Below is a small trained network, with its code and all its weights. Each question gives an input and a class and asks what happens when units are switched off, that is, made to give their printed mean instead of their output.

import numpy as np


def w(rows, s, z=0):
    codes = np.array(rows[::2]) - 128.0
    scale = np.full(codes.shape[1], s)
    scale[-1] = z or s
    return codes * scale


def norm(h):
    return h / np.sqrt((h * h).mean(-1, keepdims=True) + 1e-5)


def f(y):
    return np.maximum(y, 0)


def log_softmax(a):
    a = a - a.max(-1, keepdims=True)
    return a - np.log(np.exp(a).sum(-1, keepdims=True))


def net(x, mask):
    res = np.array(x, float).reshape(1, 5) / 4 @ E
    u = 0
    for l in range(3):
        y = f(norm(res) @ A[l][:, :-1].T + A[l][:, -1])
        res = res + np.where(mask[u : u + 8], y, B[l][:, -1]) @ B[l][:, :-1]
        u += 8
    return log_softmax(norm(res)[-1] @ U[:, :-1].T + U[:, -1])


A, B = {}, {}
E = w([
[35,61,122,88,125,116,132,133,253,184],'x0',
[120,70,207,112,175,191,180,117,90,102],'x1',
[139,114,78,126,182,178,194,221,138,159],'x2',
[65,187,162,135,128,140,121,146,114,132],'x3',
[85,106,78,232,82,160,168,39,129,71],'x4',
],0.011)
A[0] = w([
[125,159,92,125,138,75,83,121,155,146,41],'L0N0',
[96,45,204,113,154,145,133,128,111,105,2],'L0N1',
[172,102,213,58,127,115,84,160,127,142,40],'L0N2',
[10,208,191,113,130,152,121,141,93,137,5],'L0N3',
[166,127,197,125,151,147,145,95,93,130,83],'L0N4',
[219,5,106,81,123,104,107,83,128,127,8],'L0N5',
[131,100,208,77,123,87,80,39,146,99,16],'L0N6',
[97,79,176,73,130,126,135,98,169,162,89],'L0N7',
],0.016,0.0054)
B[0] = w([
[146,145,88,71,75,116,140,114,148,123,196],'L0N0',
[146,104,152,40,46,205,173,79,168,140,214],'L0N1',
[70,210,111,39,254,95,139,110,117,147,254],'L0N2',
[191,153,199,221,145,100,161,138,226,117,228],'L0N3',
[181,121,143,78,54,160,150,100,114,109,213],'L0N4',
[167,186,203,230,150,125,168,153,233,99,219],'L0N5',
[80,135,132,225,86,134,114,168,43,230,249],'L0N6',
[153,57,158,105,137,98,62,153,108,56,236],'L0N7',
],0.016,0.0088)
A[1] = w([
[127,56,100,97,189,222,240,248,154,150,82],'L1N0',
[56,94,144,163,141,174,92,56,132,74,4],'L1N1',
[43,95,115,181,150,186,152,59,147,56,2],'L1N2',
[124,70,109,127,213,161,97,141,120,107,8],'L1N3',
[165,77,157,125,157,84,76,147,50,40,8],'L1N4',
[82,20,147,124,122,107,42,119,152,95,28],'L1N5',
[99,55,118,196,61,146,185,32,136,138,30],'L1N6',
[34,80,134,124,136,120,127,112,189,167,27],'L1N7',
],0.014,0.0024)
B[1] = w([
[86,144,210,218,57,81,91,114,73,227,253],'L1N0',
[155,153,108,83,188,80,154,108,110,202,162],'L1N1',
[179,125,110,49,224,80,160,130,116,178,181],'L1N2',
[95,152,100,152,197,155,146,85,95,140,144],'L1N3',
[69,236,176,81,63,149,126,189,107,26,151],'L1N4',
[53,72,76,141,105,146,76,211,120,38,190],'L1N5',
[67,192,136,48,254,80,177,142,126,170,255],'L1N6',
[233,37,121,159,131,94,78,151,125,99,175],'L1N7',
],0.012,0.008)
A[2] = w([
[160,140,145,224,168,140,154,133,213,124,43],'L2N0',
[119,64,141,96,102,209,150,60,127,140,2],'L2N1',
[139,183,2,126,54,101,86,95,191,138,78],'L2N2',
[67,145,158,91,131,124,141,172,158,128,162],'L2N3',
[202,167,161,133,120,144,106,108,47,83,104],'L2N4',
[66,125,126,208,110,154,92,105,51,190,92],'L2N5',
[108,108,65,176,134,170,198,64,118,120,126],'L2N6',
[166,181,110,94,116,148,133,94,116,107,117],'L2N7',
],0.02,0.0031)
B[2] = w([
[169,194,116,151,112,124,108,126,177,61,250],'L2N0',
[87,145,147,84,104,198,185,181,137,133,163],'L2N1',
[111,73,244,106,139,215,213,122,100,152,225],'L2N2',
[155,141,3,185,116,157,168,66,100,102,244],'L2N3',
[89,14,100,168,167,85,109,163,193,114,224],'L2N4',
[169,160,111,113,46,144,65,99,66,156,217],'L2N5',
[142,174,177,97,158,82,74,145,148,177,143],'L2N6',
[107,102,81,126,91,140,85,125,138,91,204],'L2N7',
],0.016,0.011)
U = w([
[184,165,170,203,148,115,168,130,216,97,167],'0',
[102,153,65,54,244,104,152,107,82,170,217],'1',
[108,69,179,78,94,216,208,128,127,148,132],'2',
[130,122,127,176,70,124,81,121,62,188,253],'3',
[97,1,64,150,139,116,74,162,146,53,82],'4',
[121,150,65,108,90,188,135,99,128,78,18],'5',
],0.015,0.0014)

Each question gives the input, the list of numbers given to net, and the class t.
The units are the neurons (one row each of A and B). Each row of codes is followed by its name. A weight is (code - 128) times the scale printed after its matrix; where a second scale follows, it is the last column's (A, B and U).
mask holds one flag per neuron, layer by layer. A switched-off neuron (its flag False) gives its mean, the last column of its row in B, instead of its output. The means were averaged over made-up inputs and are rounded, as every weight is.
A unit's drop is (log p(t) with every unit on - log p(t) with that unit switched off) / (log p(t) with every unit on - log p(t) with every unit switched off).
The circuit of an input: a set's keep is (log p(t) with only the set's units on - log p(t) with every unit switched off) / (log p(t) with every unit on - log p(t) with every unit switched off). Starting from the 12 units with the biggest drops (on a tie, the unit counted first), units are removed one at a time, each time the one whose removal leaves the highest keep (on an exact tie, the one counted first), for as long as the keep stays at least 0.8.
units of the circuit, in order: the units of the circuit, biggest drop first
top k neurons: the k neurons with the biggest drops, biggest first
k most important neurons of layer l: the k neurons of layer l with the biggest drops, biggest first
input [-2,0,-7,1,2], class 3: units of the circuit, in order	[L0N6]
input [-2,-8,-6,5,-2], class 2: units of the circuit, in order	[L2N2; L0N0]
input [-6,-1,-7,-5,-2], class 3: top 3 neurons	[L0N6; L2N5; L0N3]
input [8,4,1,1,-7], class 4: top 2 neurons	[L0N7; L1N5]
input [4,5,6,-6,0], class 0: top 2 neurons	[L0N5; L0N6]
input [-2,-7,1,-6,-5], class 2: top 4 neurons	[L0N0; L2N2; L0N3; L1N6]
input [-8,4,-4,-5,8], class 1: 2 most important neurons of layer 1	[L1N6; L1N2]
input [-2,6,5,6,-6], class 0: top 3 neurons	[L0N3; L0N6; L1N6]
input [2,-6,1,0,-5], class 2: units of the circuit, in order	[L2N2; L0N0]
input [-6,-1,-6,5,-8], class 1: top 2 neurons	[L0N2; L0N5]
input [4,-3,7,5,-1], class 3: top 2 neurons	[L1N0; L0N5]
input [5,2,-8,6,7], class 3: top 3 neurons	[L0N6; L0N5; L0N2]
input [-6,8,-1,5,2], class 2: 2 most important neurons of layer 0	[L0N4; L0N1]
input [3,-8,3,-1,7], class 2: units of the circuit, in order	[L2N2]
input [-5,-7,7,-5,2], class 2: top 2 neurons	[L2N2; L0N7]
input [-7,8,-8,-5,-4], class 2: 2 most important neurons of layer 0	[L0N4; L0N1]
input [4,5,-8,-5,7], class 3: top 3 neurons	[L0N6; L0N2; L2N5]
input [-8,1,1,-5,7], class 4: top 2 neurons	[L2N4; L0N1]
input [7,-6,-5,-6,2], class 4: top 4 neurons	[L0N7; L1N5; L0N3; L0N4]
input [0,4,8,0,-5], class 3: units of the circuit, in order	[L1N0]
input [3,8,2,7,-8], class 1: 3 most important neurons of layer 2	[L2N2; L2N0; L2N3]
input [-4,2,6,5,1], class 3: top 2 neurons	[L1N0; L0N5]
input [-4,0,8,1,-6], class 3: 2 most important neurons of layer 1	[L1N0; L1N6]
input [5,-3,-3,3,4], class 4: units of the circuit, in order	[L0N5; L1N7]
input [8,-4,5,-4,-5], class 4: 2 most important neurons of layer 0	[L0N7; L0N6]
input [-8,-2,6,7,6], class 4: 4 most important neurons of layer 0	[L0N6; L0N5; L0N3; L0N1]
